Below is a small trained network, with its code and all its weights. Each question gives an input and a target symbol and asks what happens when units are switched off, that is, made to give their printed mean instead of their output.

import numpy as np


def w(rows, s, z=0):
    codes = np.array(rows[::2]) - 128.0
    scale = np.full(codes.shape[1], s)
    scale[-1] = z or s
    return codes * scale


def f(y):
    return np.maximum(y, 0)


def softmax(a):
    e = np.exp(a - a.max(-1, keepdims=True))
    return e / e.sum(-1, keepdims=True)


def log_softmax(a):
    a = a - a.max(-1, keepdims=True)
    return a - np.log(np.exp(a).sum(-1, keepdims=True))


def net(x, mask):
    ids = ['βεζθμσφψ'.index(c) for c in x.split()]
    T = len(ids)
    res = E[ids] + P[:T]
    u = 0
    for l in range(2):
        r = res
        for j in range(2):
            rows = slice(2 * j, 2 * j + 2)
            q, k, v = (r @ M[l][rows].T for M in (Q, K, V))
            z = softmax(np.where(np.tri(T) > 0, q @ k.T / 2**0.5, -1e9)) @ v
            o = O[l][rows]
            res = res + np.where(mask[u + j], z, o[:, -1]) @ o[:, :-1]
        u += 2
        y = f(res @ A[l][:, :-1].T + A[l][:, -1])
        res = res + np.where(mask[u : u + 16], y, B[l][:, -1]) @ B[l][:, :-1]
        u += 16
    return log_softmax(res[-1] @ U[:, :-1].T + U[:, -1])


Q, K, V, O, A, B = {}, {}, {}, {}, {}, {}
E = w([
[156,169,123,190,84,177,129,144,123,148,86,127],'β',
[117,145,89,125,124,139,103,154,65,131,147,183],'ε',
[110,110,73,97,125,70,92,129,134,147,82,139],'ζ',
[66,140,192,150,199,145,109,45,138,77,126,139],'θ',
[174,182,171,153,64,139,214,89,86,85,112,92],'μ',
[74,166,156,4,131,138,193,113,148,139,154,199],'σ',
[98,113,113,172,53,166,139,147,179,153,108,86],'φ',
[130,183,88,164,137,112,135,120,217,137,136,113],'ψ',
],0.023)
P = w([
[47,101,226,144,130,41,138,183,107,78,107,2],'0',
[155,160,156,122,104,58,58,95,196,121,198,90],'1',
[169,174,142,110,117,77,69,87,162,138,182,112],'2',
[133,155,106,118,102,101,79,71,136,138,165,89],'3',
[131,151,94,121,99,118,101,78,122,139,139,125],'4',
[116,142,94,122,98,131,111,75,114,157,112,152],'5',
[80,121,71,121,94,146,123,71,90,166,91,151],'6',
[66,104,73,127,94,161,144,82,59,178,62,183],'7',
[131,134,60,148,98,154,142,84,96,140,112,127],'8',
],0.009)
Q[0] = w([
[137,49,185,32,136,88,184,167,132,62,180,153],'L0H1',
[156,197,173,28,67,102,253,49,75,79,122,99],'L0H1',
[51,94,120,158,170,105,144,107,154,125,129,156],'L0H2',
[103,168,50,195,151,102,76,125,152,159,192,151],'L0H2',
],0.007)
K[0] = w([
[157,221,96,123,47,196,109,64,178,158,194,148],'L0H1',
[50,44,56,84,187,219,83,45,101,166,82,254],'L0H1',
[117,188,164,99,197,150,100,107,153,87,84,65],'L0H2',
[145,166,203,159,76,68,74,198,126,118,101,97],'L0H2',
],0.0058)
V[0] = w([
[128,106,101,108,122,84,95,180,101,10,181,133],'L0H1',
[118,172,124,226,201,96,81,8,72,168,57,138],'L0H1',
[127,116,5,129,128,170,196,150,114,139,176,156],'L0H2',
[52,210,124,2,106,198,136,71,189,99,130,135],'L0H2',
],0.0056)
O[0] = w([
[141,108,88,30,202,153,207,254,192,104,63,149,227],'L0H1',
[112,139,7,108,110,30,243,116,149,168,232,128,247],'L0H1',
[51,151,170,137,39,160,166,88,165,144,120,73,1],'L0H2',
[215,220,66,186,88,203,143,51,145,93,205,82,249],'L0H2',
],0.0072,0.0024)
A[0] = w([
[166,97,71,225,59,98,139,148,81,164,151,125,92],'L0N1',
[87,94,178,88,198,111,179,80,115,152,121,177,152],'L0N2',
[109,125,183,149,67,122,158,53,103,90,94,164,96],'L0N3',
[41,111,207,51,158,119,86,122,162,76,122,113,146],'L0N4',
[145,115,134,144,112,80,193,153,87,142,125,96,6],'L0N5',
[33,105,110,123,112,131,149,144,127,183,94,178,168],'L0N6',
[115,113,132,166,148,193,23,136,155,99,119,112,74],'L0N7',
[185,165,57,103,124,155,105,107,115,172,76,129,140],'L0N8',
[79,136,14,171,99,119,104,117,189,213,152,66,177],'L0N9',
[63,80,126,169,99,134,147,201,90,115,182,182,152],'L0N10',
[85,141,91,67,97,141,49,50,132,78,79,111,83],'L0N11',
[131,93,113,127,162,179,198,96,184,149,197,205,22],'L0N12',
[148,123,126,84,147,165,107,148,19,126,162,169,185],'L0N13',
[75,93,255,106,200,148,91,93,150,139,102,136,94],'L0N14',
[86,80,149,120,162,143,118,175,99,151,81,103,98],'L0N15',
[78,157,138,155,203,115,117,148,83,133,216,142,183],'L0N16',
],0.0076,0.0024)
B[0] = w([
[126,119,172,111,253,125,160,119,42,155,129,231,243],'L0N1',
[70,103,52,127,80,142,106,207,134,102,184,176,168],'L0N2',
[135,55,137,196,151,95,157,120,173,86,184,69,214],'L0N3',
[77,142,179,118,150,174,90,229,161,167,222,202,166],'L0N4',
[141,122,89,106,175,54,142,105,95,137,91,75,168],'L0N5',
[125,149,121,109,180,123,102,130,107,130,128,226,209],'L0N6',
[169,71,141,81,186,145,188,189,186,157,79,161,144],'L0N7',
[130,81,69,84,109,122,96,157,192,168,104,206,248],'L0N8',
[254,172,142,88,110,109,64,162,124,126,101,170,254],'L0N9',
[57,137,183,170,112,185,85,96,109,185,27,112,204],'L0N10',
[116,148,102,151,162,103,136,83,143,110,222,166,192],'L0N11',
[113,114,93,133,84,164,23,54,7,82,204,83,184],'L0N12',
[217,119,127,178,59,144,168,128,156,179,77,176,242],'L0N13',
[119,165,160,133,107,124,139,231,190,102,218,165,150],'L0N14',
[83,93,172,99,191,145,95,76,148,159,143,125,151],'L0N15',
[113,162,108,111,77,169,149,126,192,134,72,155,231],'L0N16',
],0.0066,0.0065)
Q[1] = w([
[98,177,111,51,99,254,12,125,141,154,122,127],'L1H1',
[191,128,119,156,154,110,89,169,135,198,55,190],'L1H1',
[54,128,231,120,135,147,176,158,42,55,127,15],'L1H2',
[122,101,134,84,117,108,134,153,145,224,49,80],'L1H2',
],0.0071)
K[1] = w([
[164,144,182,152,140,206,120,181,212,104,186,47],'L1H1',
[97,115,175,153,190,94,104,255,68,82,101,93],'L1H1',
[162,62,61,106,80,166,183,35,145,199,151,141],'L1H2',
[177,106,190,112,112,117,74,117,86,181,44,134],'L1H2',
],0.0072)
V[1] = w([
[165,106,236,157,183,122,111,179,126,141,160,17],'L1H1',
[159,221,202,242,83,251,185,167,111,143,104,136],'L1H1',
[219,182,109,178,91,42,175,8,85,99,136,99],'L1H2',
[50,98,144,118,187,165,122,99,3,128,122,172],'L1H2',
],0.0053)
O[1] = w([
[132,84,136,182,203,99,137,63,163,168,177,107,100],'L1H1',
[2,84,28,95,44,68,247,65,150,90,72,214,137],'L1H1',
[143,138,153,246,115,119,131,218,173,156,142,145,10],'L1H2',
[199,176,231,120,208,205,115,46,206,191,141,144,186],'L1H2',
],0.0092,0.012)
A[1] = w([
[169,164,100,153,85,135,158,75,40,36,115,33,65],'L1N1',
[105,36,150,112,110,92,150,100,207,184,98,157,91],'L1N2',
[151,84,56,123,88,87,184,195,92,80,114,129,63],'L1N3',
[115,107,109,143,83,101,193,70,150,111,174,139,77],'L1N4',
[161,154,132,119,119,92,98,254,134,101,40,153,255],'L1N5',
[152,115,129,200,119,59,153,202,127,166,117,157,29],'L1N6',
[168,197,145,139,74,162,80,140,148,119,144,155,167],'L1N7',
[92,139,66,133,122,40,151,104,85,118,48,152,81],'L1N8',
[72,143,150,180,167,136,137,170,206,126,166,153,122],'L1N9',
[94,111,182,147,161,87,211,45,69,36,98,74,143],'L1N10',
[214,196,181,136,144,110,150,92,141,194,86,120,95],'L1N11',
[222,101,107,132,159,51,150,121,123,62,134,99,46],'L1N12',
[95,118,197,134,162,151,118,119,207,122,127,206,154],'L1N13',
[97,115,117,194,112,108,156,104,148,65,86,108,79],'L1N14',
[69,187,110,170,84,93,139,169,126,109,123,111,71],'L1N15',
[165,135,96,190,174,139,52,142,115,106,137,132,26],'L1N16',
],0.0079,0.0022)
B[1] = w([
[98,87,25,166,144,168,101,103,218,255,70,122,187],'L1N1',
[61,95,73,184,164,112,178,139,111,97,170,106,203],'L1N2',
[97,202,239,134,117,16,72,140,153,116,114,129,182],'L1N3',
[87,42,156,165,192,162,118,155,142,108,170,116,190],'L1N4',
[170,159,5,145,115,176,127,120,91,94,111,100,191],'L1N5',
[78,70,115,22,136,150,28,71,147,188,80,98,202],'L1N6',
[97,108,122,128,225,111,119,138,94,51,116,152,222],'L1N7',
[183,128,176,165,110,101,158,178,183,120,117,64,221],'L1N8',
[223,106,155,32,85,217,220,211,110,128,119,185,171],'L1N9',
[216,137,105,161,52,119,69,103,40,93,207,125,183],'L1N10',
[95,121,181,154,153,91,139,189,154,140,160,90,251],'L1N11',
[75,132,168,88,155,176,185,147,70,146,143,152,171],'L1N12',
[196,225,91,119,46,117,128,147,188,177,158,128,217],'L1N13',
[174,100,220,70,174,94,126,135,87,61,112,163,163],'L1N14',
[130,130,158,108,86,131,42,97,108,124,155,84,167],'L1N15',
[123,99,123,178,145,125,100,109,190,134,40,143,191],'L1N16',
],0.0065,0.014)
U = w([
[118,86,84,125,121,182,162,190,172,170,108,82,145],'β',
[72,95,95,205,151,157,85,1,147,116,139,109,132],'ε',
[125,149,152,60,123,143,177,77,153,147,73,108,120],'ζ',
[116,222,142,178,132,73,163,105,127,219,210,118,160],'θ',
[135,178,142,141,50,107,94,120,143,138,113,85,149],'μ',
[80,126,147,149,165,111,190,144,154,91,66,138,109],'σ',
[176,163,103,107,112,148,156,219,75,72,185,175,157],'φ',
[135,86,205,121,144,130,90,117,114,146,145,141,2],'ψ',
],0.0056,0.0042)

Each question gives the input, a string of symbols that net reads in full, and the target symbol t.
The units are the heads (2 rows each of Q, K, V and O) and the neurons (one row each of A and B). Each row of codes is followed by its name. A weight is (code - 128) times the scale printed after its matrix; where a second scale follows, it is the last column's (O, A, B and U).
mask holds one flag per unit, layer by layer, with each layer's heads first. A switched-off unit (its flag False) gives its mean, the last column of its rows in O or B, instead of its output. The means were averaged over made-up inputs and are rounded, as every weight is.
A unit's drop is (log p(t) with every unit on - log p(t) with that unit switched off) / (log p(t) with every unit on - log p(t) with every unit switched off).
The circuit of an input: a set's keep is (log p(t) with only the set's units on - log p(t) with every unit switched off) / (log p(t) with every unit on - log p(t) with every unit switched off). Starting from the 12 units with the biggest drops (on a tie, the unit counted first), units are removed one at a time, each time the one whose removal leaves the highest keep (on an exact tie, the one counted first), for as long as the keep stays at least 0.8.
circuit, biggest first: the units of the circuit, biggest drop first
k most important neurons: the k neurons with the biggest drops, biggest first
k most important neurons of layer l: the k neurons of layer l with the biggest drops, biggest first
which heads matter: for each layer, one digit per head in row order, 1 if its drop is at least 0.15 and else 0, layers parted by /
input ψ ε ε σ β, target μ: circuit, biggest first : L1H2, L1N3, L0N9, L1N15
input θ μ μ β, target φ: 2 most important neurons : L0N16, L0N9
input μ μ ψ μ μ, target ψ: 3 most important neurons : L1N6, L0N3, L1N14
input μ ζ σ ψ ε θ ε ε ε, target β: which heads matter : 01 / 11
input φ β β ε, target ε: which heads matter : 10 / 11
input μ σ σ ε ζ, target β: circuit, biggest first : L1H2, L1N6, L0N8
input ε μ ε θ ε ψ, target ζ: circuit, biggest first : L1H2, L0H2, L0H1, L0N4
input ε ε ε ε β ζ β σ, target φ: most important neuron : L0N11
input β ψ μ σ μ ε ε μ, target μ: 2 most important neurons of layer 1 : L1N3, L1N15
input σ ζ μ θ μ, target θ: which heads matter : 11 / 00
input μ ε ε β, target β: circuit, biggest first : L1H2, L1N9, L1N6, L0N8
input ψ θ ε μ β β, target μ: which heads matter : 10 / 01
input μ β μ ε, target β: which heads matter : 00 / 11
input ε σ ε μ β ε θ ε, target ζ: which heads matter : 01 / 01
input θ ε ε σ ε β σ, target ε: circuit, biggest first : L0H2, L0N12, L1N9
input ψ μ μ ε μ φ, target μ: which heads matter : 00 / 01
input ε ψ ε μ, target μ: which heads matter : 00 / 11
input μ σ ε θ φ σ σ ε ψ, target β: 3 most important neurons : L1N9, L1N6, L0N5
input β ε σ ψ ψ μ ε ζ σ, target ε: which heads matter : 11 / 00
input β ε μ μ ζ φ ε ζ, target θ: most important neuron : L1N13
input μ μ β ζ, target β: 3 most important neurons : L1N9, L1N6, L0N5
input φ ε ε ε ε, target ε: which heads matter : 11 / 11
input μ μ ε β ε ζ ζ μ, target β: which heads matter : 00 / 11
input ζ β θ β ε ε θ ζ, target ψ: which heads matter : 01 / 11
input μ θ μ, target θ: which heads matter : 10 / 00
input ε ε φ φ ε ε θ, target φ: which heads matter : 00 / 00
input σ μ β ε θ θ ψ, target σ: which heads matter : 11 / 11
input θ ε θ ζ β, target φ: 2 most important neurons of layer 0 : L0N16, L0N2
input ε ζ ψ ε σ μ μ μ ψ, target ζ: most important neuron of layer 0 : L0N9
input β μ ε θ ε ε ε σ β, target θ: most important neuron : L0N1
